Below is a small trained network, with its code and all its weights. Each question gives an input and a target symbol and asks what happens when units are switched off, that is, made to give their printed mean instead of their output.

import numpy as np


def w(rows, s, z=0):
    codes = np.array(rows[::2]) - 128.0
    scale = np.full(codes.shape[1], s)
    scale[-1] = z or s
    return codes * scale


def f(y):
    return np.maximum(y, 0)


def softmax(a):
    e = np.exp(a - a.max(-1, keepdims=True))
    return e / e.sum(-1, keepdims=True)


def log_softmax(a):
    a = a - a.max(-1, keepdims=True)
    return a - np.log(np.exp(a).sum(-1, keepdims=True))


def net(x, mask):
    ids = ['αβδεζθλξπστψω'.index(c) for c in x.split()]
    T = len(ids)
    res = E[ids] + P[:T]
    u = 0
    for l in range(2):
        r = res
        for j in range(2):
            rows = slice(2 * j, 2 * j + 2)
            q, k, v = (r @ M[l][rows].T for M in (Q, K, V))
            z = softmax(np.where(np.tri(T) > 0, q @ k.T / 2**0.5, -1e9)) @ v
            o = O[l][rows]
            res = res + np.where(mask[u + j], z, o[:, -1]) @ o[:, :-1]
        u += 2
        y = f(res @ A[l][:, :-1].T + A[l][:, -1])
        res = res + np.where(mask[u : u + 16], y, B[l][:, -1]) @ B[l][:, :-1]
        u += 16
    return log_softmax(res[-1] @ U[:, :-1].T + U[:, -1])


Q, K, V, O, A, B = {}, {}, {}, {}, {}, {}
E = w([
[6,209,61,128,53],'α',
[112,84,98,149,60],'β',
[222,116,111,117,234],'δ',
[88,37,36,206,138],'ε',
[145,159,205,214,195],'ζ',
[207,123,234,170,253],'θ',
[59,152,160,232,176],'λ',
[165,181,122,22,137],'ξ',
[161,190,122,135,209],'π',
[131,58,130,77,78],'σ',
[122,168,242,101,124],'τ',
[214,44,131,15,96],'ψ',
[19,188,209,128,117],'ω',
],0.0043)
P = w([
[65,212,100,174,60],'0',
[254,171,180,117,88],'1',
[68,210,101,169,68],'2',
[202,128,172,98,138],'3',
[64,206,108,159,72],'4',
[169,98,162,82,169],'5',
[70,213,99,165,83],'6',
[141,74,174,69,198],'7',
[69,207,102,172,75],'8',
[120,53,168,59,217],'9',
],0.0023)
Q[0] = w([
[199,86,30,255,169],'0.h0',
[50,117,161,130,120],'0.h0',
[166,254,37,9,230],'0.h1',
[171,131,55,103,188],'0.h1',
],0.0066)
K[0] = w([
[138,14,136,111,155],'0.h0',
[116,95,160,135,132],'0.h0',
[132,26,2,92,112],'0.h1',
[175,105,22,142,94],'0.h1',
],0.008)
V[0] = w([
[132,97,83,69,163],'0.h0',
[99,149,151,148,137],'0.h0',
[161,107,2,101,116],'0.h1',
[188,163,105,134,110],'0.h1',
],0.0015)
O[0] = w([
[158,117,119,85,148,2],'0.h0',
[121,124,131,154,85,162],'0.h0',
[166,143,151,93,255,33],'0.h1',
[166,145,104,140,107,185],'0.h1',
],0.0015,7.6e-05)
A[0] = w([
[191,139,179,96,112,208],'0.n0',
[228,194,90,101,169,150],'0.n1',
[142,164,113,230,133,227],'0.n2',
[209,123,111,108,78,95],'0.n3',
[111,233,166,160,144,220],'0.n4',
[125,127,22,129,25,161],'0.n5',
[219,131,128,93,147,69],'0.n6',
[201,131,206,177,192,58],'0.n7',
[182,96,166,216,134,108],'0.n8',
[119,169,185,134,74,228],'0.n9',
[18,159,80,186,69,60],'0.n10',
[102,145,187,146,35,154],'0.n11',
[119,119,148,125,143,118],'0.n12',
[106,245,132,54,101,115],'0.n13',
[118,137,130,130,125,113],'0.n14',
[99,171,68,195,137,5],'0.n15',
],0.011,0.0022)
B[0] = w([
[164,124,181,62,122,240],'0.n0',
[215,102,197,132,140,207],'0.n1',
[128,131,70,211,186,221],'0.n2',
[99,85,185,126,116,157],'0.n3',
[113,248,148,134,163,252],'0.n4',
[147,117,52,18,153,226],'0.n5',
[106,33,132,164,103,168],'0.n6',
[221,149,62,62,89,186],'0.n7',
[121,124,53,97,134,163],'0.n8',
[64,147,122,73,169,243],'0.n9',
[181,92,123,251,27,202],'0.n10',
[63,87,90,96,144,204],'0.n11',
[126,146,135,112,121,138],'0.n12',
[104,210,162,48,75,209],'0.n13',
[123,121,128,130,117,132],'0.n14',
[137,95,213,73,121,146],'0.n15',
],0.022,0.0025)
Q[1] = w([
[167,108,231,201,129],'1.h0',
[93,183,162,80,74],'1.h0',
[172,251,124,120,133],'1.h1',
[138,247,123,123,153],'1.h1',
],0.02)
K[1] = w([
[199,230,138,151,198],'1.h0',
[150,188,138,64,106],'1.h0',
[98,122,5,117,109],'1.h1',
[72,79,68,118,142],'1.h1',
],0.018)
V[1] = w([
[252,195,76,232,70],'1.h0',
[94,125,137,123,236],'1.h0',
[216,112,163,166,91],'1.h1',
[112,78,187,146,132],'1.h1',
],0.0026)
O[1] = w([
[143,146,254,106,151,5],'1.h0',
[99,164,141,167,108,133],'1.h0',
[130,56,105,150,139,74],'1.h1',
[96,113,165,122,120,46],'1.h1',
],0.0022,0.002)
A[1] = w([
[117,74,62,191,120,80],'1.n0',
[85,165,192,218,93,32],'1.n1',
[169,88,177,196,177,182],'1.n2',
[160,154,138,126,140,67],'1.n3',
[69,168,126,143,49,79],'1.n4',
[96,157,213,177,134,60],'1.n5',
[113,72,197,109,116,84],'1.n6',
[57,164,143,172,212,89],'1.n7',
[141,171,59,162,163,165],'1.n8',
[167,123,121,254,85,80],'1.n9',
[161,47,187,101,80,25],'1.n10',
[101,63,179,164,113,3],'1.n11',
[48,116,64,127,191,132],'1.n12',
[205,104,208,158,117,106],'1.n13',
[184,99,78,145,110,48],'1.n14',
[155,64,92,84,127,163],'1.n15',
],0.01,0.0019)
B[1] = w([
[240,118,114,156,174,182],'1.n0',
[164,5,85,146,129,153],'1.n1',
[108,160,127,112,36,174],'1.n2',
[165,142,143,115,128,186],'1.n3',
[64,123,60,102,170,195],'1.n4',
[154,110,167,155,205,163],'1.n5',
[154,161,80,144,194,187],'1.n6',
[40,118,215,176,135,196],'1.n7',
[179,195,78,179,123,238],'1.n8',
[113,113,223,25,97,168],'1.n9',
[66,118,103,168,241,215],'1.n10',
[79,138,52,110,88,138],'1.n11',
[102,99,117,149,31,231],'1.n12',
[116,132,174,191,25,208],'1.n13',
[151,98,184,127,178,189],'1.n14',
[121,34,149,88,126,254],'1.n15',
],0.019,0.0056)
U = w([
[139,159,188,172,203,186],'α',
[85,57,122,62,38,176],'β',
[191,191,89,136,163,113],'δ',
[128,201,185,3,136,196],'ε',
[90,172,43,106,104,152],'ζ',
[186,77,45,198,107,133],'θ',
[146,165,184,127,27,156],'λ',
[104,167,113,211,83,89],'ξ',
[120,91,111,94,222,195],'π',
[204,99,189,86,140,96],'σ',
[71,87,76,202,146,1],'τ',
[33,152,188,109,117,60],'ψ',
[115,67,198,183,103,54],'ω',
],0.0042,0.0036)

Each question gives the input, a string of symbols that net reads in full, and the target symbol t.
The units are the heads (2 rows each of Q, K, V and O) and the neurons (one row each of A and B). Each row of codes is followed by its name. A weight is (code - 128) times the scale printed after its matrix; where a second scale follows, it is the last column's (O, A, B and U).
mask holds one flag per unit, layer by layer, with each layer's heads first. A switched-off unit (its flag False) gives its mean, the last column of its rows in O or B, instead of its output. The means were averaged over made-up inputs and are rounded, as every weight is.
A unit's drop is (log p(t) with every unit on - log p(t) with that unit switched off) / (log p(t) with every unit on - log p(t) with every unit switched off).
most important unit: the unit with the biggest drop
k most important neurons: the k neurons with the biggest drops, biggest first
top k neurons in layer l: the k neurons of layer l with the biggest drops, biggest first
drop when u is switched off: that unit's drop, to one decimal
input α θ σ λ σ β, target β: top 4 neurons in layer 0 : [0.n4 0.n10 0.n1 0.n2]
input σ ξ β α ω σ π, target α: most important unit : 0.n4
input ξ ξ σ, target β: top 2 neurons in layer 0 : [0.n4 0.n5]
input δ β α θ, target σ: 3 most important neurons : [0.n7 0.n8 1.n14]
input ξ α σ ξ ψ σ λ, target ω: top 3 neurons in layer 0 : [0.n10 0.n2 0.n5]
input δ ξ α π, target λ: 3 most important neurons : [0.n1 1.n13 0.n5]
input ε β σ δ, target ω: 3 most important neurons : [1.n13 0.n1 1.n10]
input τ σ δ σ σ ζ, target δ: 2 most important neurons : [0.n7 1.n8]
input τ σ σ σ, target π: top 3 neurons in layer 0 : [0.n4 0.n2 0.n0]
input α α ξ σ, target π: top 2 neurons in layer 0 : [0.n4 0.n2]
input α τ θ τ ξ ω θ λ ω ε, target θ: 3 most important neurons : [0.n4 0.n13 0.n0]
input ξ σ ξ ψ, target τ: top 3 neurons in layer 1 : [1.n10 1.n13 1.n6]
input β β τ λ π ξ, target α: 3 most important neurons : [0.n1 1.n10 0.n5]
input δ σ ξ ξ ξ α, target ζ: most important unit : 1.n4
input ε θ σ ζ ξ π π, target α: 2 most important neurons : [0.n4 1.n7]
input ε λ σ σ σ ξ σ ξ β π, target λ: top 3 neurons in layer 0 : [0.n1 0.n5 0.n9]
input α ε β σ ξ ξ ψ, target π: 2 most important neurons : [1.n10 0.n4]
input σ ξ θ β, target β: top 4 neurons in layer 0 : [0.n4 0.n10 0.n1 0.n5]
input ζ δ ξ λ, target ξ: 3 most important neurons : [1.n8 0.n2 1.n7]
input σ ζ δ λ β σ ω β α, target ζ: top neuron in layer 0 : [0.n5]
input β ω σ ξ ε ε σ θ, target σ: 2 most important neurons : [0.n7 1.n14]
input σ σ σ α β σ ψ ξ, target α: top 3 neurons in layer 1 : [1.n10 1.n6 1.n12]
input α ε δ δ ε λ, target ξ: drop when 0.n0 is switched off : 0.2
input σ ξ ξ λ σ τ τ σ ζ ω, target ψ: drop when 0.n4 is switched off : 0.1
